Below are the code and all the weights of a small trained network. Each question names an input and a class and asks about switching units off, where a switched-off unit gives its printed mean instead of its output.

import numpy as np


def w(rows, s, z=0):
    codes = np.array(rows[::2]) - 128.0
    scale = np.full(codes.shape[1], s)
    scale[-1] = z or s
    return codes * scale


def f(y):
    return y / 2 * (1 + np.tanh(0.7978845608 * (y + 0.044715 * y**3)))


def log_softmax(a):
    a = a - a.max(-1, keepdims=True)
    return a - np.log(np.exp(a).sum(-1, keepdims=True))


def net(x, mask):
    res = np.array(x, float).reshape(1, 8) / 4 @ E
    y = f(res @ A[0][:, :-1].T + A[0][:, -1])
    res = res + np.where(mask, y, B[0][:, -1]) @ B[0][:, :-1]
    return log_softmax(res[-1] @ U[:, :-1].T + U[:, -1])


A, B = {}, {}
E = w([
[139,145,92,164,106,136],'x0',
[142,131,139,104,39,151],'x1',
[102,255,101,19,86,126],'x2',
[187,132,198,86,191,147],'x3',
[118,140,176,131,97,188],'x4',
[66,139,136,131,79,68],'x5',
[206,191,110,207,123,130],'x6',
[70,169,192,147,161,201],'x7',
],0.0087)
A[0] = w([
[162,155,112,159,145,71,180],'n0',
[76,130,156,104,112,100,121],'n1',
[47,153,151,98,120,94,111],'n2',
[113,76,167,112,155,88,146],'n3',
[169,149,149,142,124,158,195],'n4',
[103,158,130,95,84,138,245],'n5',
[144,138,118,124,45,178,227],'n6',
[150,133,70,182,151,139,141],'n7',
[135,129,120,129,189,66,64],'n8',
[85,145,124,91,90,136,160],'n9',
[108,65,143,175,129,116,172],'n10',
[96,96,110,126,198,151,208],'n11',
[102,103,154,165,104,110,95],'n12',
[158,134,113,174,145,130,111],'n13',
[169,131,71,154,160,118,86],'n14',
[204,114,148,161,62,140,239],'n15',
[118,136,111,138,178,81,114],'n16',
[146,133,119,4,182,131,140],'n17',
[148,119,161,172,153,148,218],'n18',
[112,124,111,117,127,89,5],'n19',
],0.013,0.0031)
B[0] = w([
[104,111,138,97,126,58,192],'n0',
[109,86,52,68,183,73,177],'n1',
[36,99,88,1,134,50,204],'n2',
[180,91,93,164,193,184,200],'n3',
[95,125,152,154,118,73,181],'n4',
[72,125,101,142,59,107,208],'n5',
[63,127,105,101,28,67,204],'n6',
[51,105,202,118,130,76,187],'n7',
[123,67,148,131,153,139,175],'n8',
[68,108,71,108,69,80,193],'n9',
[174,160,107,213,104,164,212],'n10',
[169,130,174,141,134,144,203],'n11',
[203,179,107,197,147,205,157],'n12',
[62,128,179,63,125,102,167],'n13',
[64,104,144,102,147,135,179],'n14',
[94,148,41,110,46,64,222],'n15',
[70,87,193,117,171,145,167],'n16',
[138,240,189,170,99,163,254],'n17',
[148,187,105,135,85,121,203],'n18',
[123,105,129,125,198,144,145],'n19',
],0.0069,0.009)
U = w([
[254,129,90,155,140,170,51],'0',
[65,159,123,80,39,87,233],'1',
[146,237,209,195,125,176,135],'2',
[83,52,174,48,222,121,1],'3',
],0.0068,0.0024)

Each question gives the input, the list of numbers given to net, and the class t.
The units are the neurons (one row each of A and B). Each row of codes is followed by its name. A weight is (code - 128) times the scale printed after its matrix; where a second scale follows, it is the last column's (A, B and U).
mask holds one flag per neuron, in row order. A switched-off neuron (its flag False) gives its mean, the last column of its row in B, instead of its output. The means were averaged over made-up inputs and are rounded, as every weight is.
A unit's drop is (log p(t) with every unit on - log p(t) with that unit switched off) / (log p(t) with every unit on - log p(t) with every unit switched off).
The circuit of an input: a set's keep is (log p(t) with only the set's units on - log p(t) with every unit switched off) / (log p(t) with every unit on - log p(t) with every unit switched off). Starting from the 12 units with the biggest drops (on a tie, the unit counted first), units are removed one at a time, each time the one whose removal leaves the highest keep (on an exact tie, the one counted first), for as long as the keep stays at least 0.8.
units of the circuit, in order: the units of the circuit, biggest drop first
most important unit: the unit with the biggest drop
k most important neurons: the k neurons with the biggest drops, biggest first
drop of u: that unit's drop, to one decimal
input [-6,5,-7,-1,-8,5,-6,3], class 0: units of the circuit, in order => (n10, n12, n3)
input [-4,1,-7,7,5,-8,7,-7], class 1: most important unit => n15
input [-6,-5,-5,7,-1,2,2,6], class 2: units of the circuit, in order => (n18, n2)
input [3,-2,-4,7,-7,8,3,2], class 0: units of the circuit, in order => (n2, n3)
input [-6,-8,-7,-1,0,-8,-7,-6], class 0: units of the circuit, in order => (n10, n3)
input [0,-8,5,0,1,2,-8,-6], class 3: units of the circuit, in order => (n15, n6, n19)
input [0,-4,-3,4,5,-2,6,-3], class 1: units of the circuit, in order => (n15, n13)
input [-7,1,2,4,-8,-4,-5,-8], class 0: 2 most important neurons => (n17, n3)
input [6,3,0,5,-5,4,-6,3], class 3: 2 most important neurons => (n15, n6)
input [-2,-7,-6,1,-3,1,-8,5], class 0: 2 most important neurons => (n10, n3)
input [3,6,-8,0,-6,-5,-7,2], class 0: drop of n12 => 0.0
input [7,-2,-2,5,-7,-4,8,6], class 1: drop of n18 => 0.6
input [-5,-7,0,-6,8,5,-3,-6], class 3: drop of n1 => 0.1
input [4,0,-8,8,1,-4,-8,3], class 2: most important neuron => (n1)
